Below are the code and all the weights of a small trained network. Each question names an input and a class and asks about switching units off, where a switched-off unit gives its printed mean instead of its output.

import numpy as np


def w(rows, s, z=0):
    codes = np.array(rows[::2]) - 128.0
    scale = np.full(codes.shape[1], s)
    scale[-1] = z or s
    return codes * scale


def f(y):
    return np.maximum(y, 0)


def log_softmax(a):
    a = a - a.max(-1, keepdims=True)
    return a - np.log(np.exp(a).sum(-1, keepdims=True))


def net(x, mask):
    res = np.array(x, float).reshape(1, 8) / 4 @ E
    y = f(res @ A[0][:, :-1].T + A[0][:, -1])
    res = res + np.where(mask, y, B[0][:, -1]) @ B[0][:, :-1]
    return log_softmax(res[-1] @ U[:, :-1].T + U[:, -1])


A, B = {}, {}
E = w([
[126,135,133,119,120,126,127,129],'x0',
[119,108,41,63,115,163,221,208],'x1',
[127,133,127,124,124,126,123,131],'x2',
[129,126,122,133,131,129,123,130],'x3',
[129,114,122,149,140,143,122,137],'x4',
[145,136,190,94,227,73,126,206],'x5',
[81,209,116,214,103,60,171,177],'x6',
[94,254,103,113,210,196,142,83],'x7',
],0.012)
A[0] = w([
[173,110,110,141,158,131,140,106,67],'N1',
[115,203,131,135,186,172,180,56,80],'N2',
[74,98,53,61,138,154,191,200,45],'N3',
[161,45,144,1,171,226,84,76,38],'N4',
[64,96,136,143,126,149,135,117,52],'N5',
[120,111,77,142,156,106,106,125,80],'N6',
[143,119,154,122,96,120,139,133,3],'N7',
[150,153,131,170,44,166,107,50,67],'N8',
[76,163,138,105,152,154,127,114,39],'N9',
[135,125,172,71,204,65,92,203,60],'N10',
[124,155,224,192,136,99,46,55,55],'N11',
[112,132,94,150,49,175,133,93,44],'N12',
[108,20,190,162,82,83,134,152,90],'N13',
[74,188,122,221,106,28,179,170,45],'N14',
[137,209,92,126,189,157,101,92,89],'N15',
[184,86,162,135,49,93,121,154,63],'N16',
[80,127,93,145,36,150,143,42,74],'N17',
[129,83,76,79,138,146,200,133,54],'N18',
[134,143,226,93,248,93,117,251,77],'N19',
[67,194,148,140,168,217,166,81,115],'N20',
[162,156,127,183,99,102,145,167,37],'N21',
[175,44,139,15,136,202,92,40,26],'N22',
[149,69,146,149,34,106,152,125,99],'N23',
[118,127,124,137,124,150,100,148,86],'N24',
[143,94,125,137,100,97,120,145,23],'N25',
[133,152,207,183,144,75,24,40,75],'N26',
[116,136,211,178,160,101,62,74,68],'N27',
[106,227,124,128,160,206,131,86,91],'N28',
[126,28,150,147,36,51,125,152,105],'N29',
[140,143,48,63,111,176,205,244,51],'N30',
[94,193,114,184,119,71,130,166,31],'N31',
[130,116,182,114,242,66,152,168,12],'N32',
[166,175,150,123,132,140,184,88,14],'N33',
[73,123,103,171,63,193,94,110,34],'N34',
[57,152,108,198,116,85,194,176,66],'N35',
[111,181,95,126,189,133,133,80,102],'N36',
[76,107,62,153,49,187,146,64,70],'N37',
[101,141,183,98,163,116,111,196,30],'N38',
[74,172,117,99,178,178,142,92,73],'N39',
[154,158,211,183,130,117,64,71,52],'N40',
[79,173,105,204,59,126,160,122,96],'N41',
[106,134,69,112,150,156,154,159,43],'N42',
[127,125,158,94,123,152,63,101,28],'N43',
[140,93,154,129,69,92,96,152,70],'N44',
[125,122,66,126,45,186,106,53,48],'N45',
],0.0098,0.0058)
B[0] = w([
[131,138,137,154,141,124,142,141,134],'N1',
[126,97,116,94,162,121,76,174,217],'N2',
[99,137,117,78,70,193,220,143,203],'N3',
[54,175,237,221,102,137,85,97,235],'N4',
[108,116,118,133,132,103,134,128,132],'N5',
[135,127,139,112,126,125,127,122,129],'N6',
[132,124,138,99,147,136,121,122,133],'N7',
[172,158,86,139,151,99,170,97,198],'N8',
[104,109,118,109,152,135,107,136,159],'N9',
[199,162,58,152,117,66,111,74,199],'N10',
[97,101,117,76,47,171,224,162,238],'N11',
[199,152,98,140,142,87,152,76,178],'N12',
[109,110,99,96,172,144,72,179,214],'N13',
[40,141,205,206,119,149,68,110,236],'N14',
[125,102,111,95,169,140,52,192,208],'N15',
[106,137,120,80,191,139,77,171,190],'N16',
[189,147,90,128,145,84,137,73,203],'N17',
[92,131,137,128,84,175,192,162,176],'N18',
[210,153,51,183,144,33,132,2,239],'N19',
[140,61,106,85,167,131,55,178,224],'N20',
[124,141,163,141,137,156,109,116,161],'N21',
[73,191,206,219,107,110,82,106,229],'N22',
[155,93,104,98,187,136,79,159,197],'N23',
[134,139,136,98,120,145,114,106,128],'N24',
[103,119,116,98,139,146,90,133,151],'N25',
[89,128,104,97,63,196,244,165,250],'N26',
[109,143,119,99,78,158,207,154,217],'N27',
[141,77,122,70,195,121,71,179,227],'N28',
[147,75,97,50,203,150,31,212,234],'N29',
[99,117,136,82,36,178,233,165,223],'N30',
[115,157,198,178,97,101,99,137,194],'N31',
[177,139,97,141,158,85,149,54,192],'N32',
[110,99,117,130,137,117,116,138,145],'N33',
[149,143,100,124,136,78,152,92,175],'N34',
[89,151,205,192,118,182,114,105,207],'N35',
[147,105,116,115,138,159,71,185,195],'N36',
[175,137,79,165,149,79,160,74,206],'N37',
[169,116,104,136,127,110,127,83,164],'N38',
[156,73,132,102,184,129,84,183,193],'N39',
[111,139,125,98,84,155,215,164,214],'N40',
[117,163,178,197,122,99,92,57,208],'N41',
[109,122,140,94,117,115,164,151,163],'N42',
[89,131,166,140,116,148,133,132,158],'N43',
[138,120,131,91,170,144,99,165,177],'N44',
[199,140,109,151,118,56,144,72,200],'N45',
],0.0083,0.015)
U = w([
[137,98,105,79,205,145,48,174,186],'0',
[114,119,125,92,93,164,214,138,136],'1',
[181,132,67,142,165,99,126,16,187],'2',
[93,139,255,184,138,145,69,85,8],'3',
],0.0097,0.0012)

Each question gives the input, the list of numbers given to net, and the class t.
The units are the neurons (one row each of A and B). Each row of codes is followed by its name. A weight is (code - 128) times the scale printed after its matrix; where a second scale follows, it is the last column's (A, B and U).
mask holds one flag per neuron, in row order. A switched-off neuron (its flag False) gives its mean, the last column of its row in B, instead of its output. The means were averaged over made-up inputs and are rounded, as every weight is.
A unit's drop is (log p(t) with every unit on - log p(t) with that unit switched off) / (log p(t) with every unit on - log p(t) with every unit switched off).
The circuit of an input: a set's keep is (log p(t) with only the set's units on - log p(t) with every unit switched off) / (log p(t) with every unit on - log p(t) with every unit switched off). Starting from the 12 units with the biggest drops (on a tie, the unit counted first), units are removed one at a time, each time the one whose removal leaves the highest keep (on an exact tie, the one counted first), for as long as the keep stays at least 0.8.
circuit, biggest first: the units of the circuit, biggest drop first
unit that matters most: the unit with the biggest drop
top k neurons: the k neurons with the biggest drops, biggest first
drop when u is switched off: that unit's drop, to one decimal
input [2,4,7,4,-2,6,8,-5], class 3: circuit, biggest first	[N14]
input [-8,-6,0,5,6,8,-5,-7], class 2: top 2 neurons	[N19; N10]
input [-1,-5,-4,-4,7,1,5,-3], class 1: top 4 neurons	[N26; N11; N4; N22]
input [6,-3,-6,-5,2,-3,-2,0], class 1: top 2 neurons	[N19; N10]
input [1,2,8,5,5,-6,-3,-5], class 2: top 2 neurons	[N45; N37]
input [4,8,-4,1,-8,7,2,-6], class 1: top 2 neurons	[N30; N3]
input [-2,-5,4,-5,-6,-5,2,-1], class 1: top 3 neurons	[N19; N26; N11]
input [-3,6,-5,-4,0,-4,-7,2], class 3: top 2 neurons	[N4; N22]
input [0,-8,-7,-7,-6,6,-7,-3], class 1: top 2 neurons	[N26; N11]
input [4,-5,-7,-6,7,-5,-2,4], class 1: top 4 neurons	[N19; N26; N11; N40]
input [-7,7,7,-2,8,-4,8,-2], class 3: top 3 neurons	[N14; N35; N41]
input [-1,-1,4,-8,7,-7,3,8], class 0: top 2 neurons	[N28; N20]
input [-4,7,7,2,1,8,-3,2], class 2: top 2 neurons	[N19; N10]
input [7,-8,7,-5,4,-1,0,-6], class 1: unit that matters most	N26
input [6,-6,6,-7,3,6,5,-3], class 1: top 3 neurons	[N26; N11; N27]
input [5,1,-7,2,8,-8,-8,-7], class 2: top 3 neurons	[N45; N37; N17]
input [1,6,1,-4,-1,1,-1,4], class 1: top 2 neurons	[N30; N3]
input [2,4,-7,4,7,-4,6,-8], class 0: drop when N29 is switched off	0.3
input [-2,-8,2,8,7,-7,-2,3], class 1: drop when N11 is switched off	0.3
input [-3,-7,-5,5,-2,-7,5,-7], class 0: unit that matters most	N29
input [-5,7,7,3,2,-8,8,7], class 2: drop when N17 is switched off	0.9
input [-4,-5,-4,7,3,6,-1,3], class 2: drop when N19 is switched off	1.3
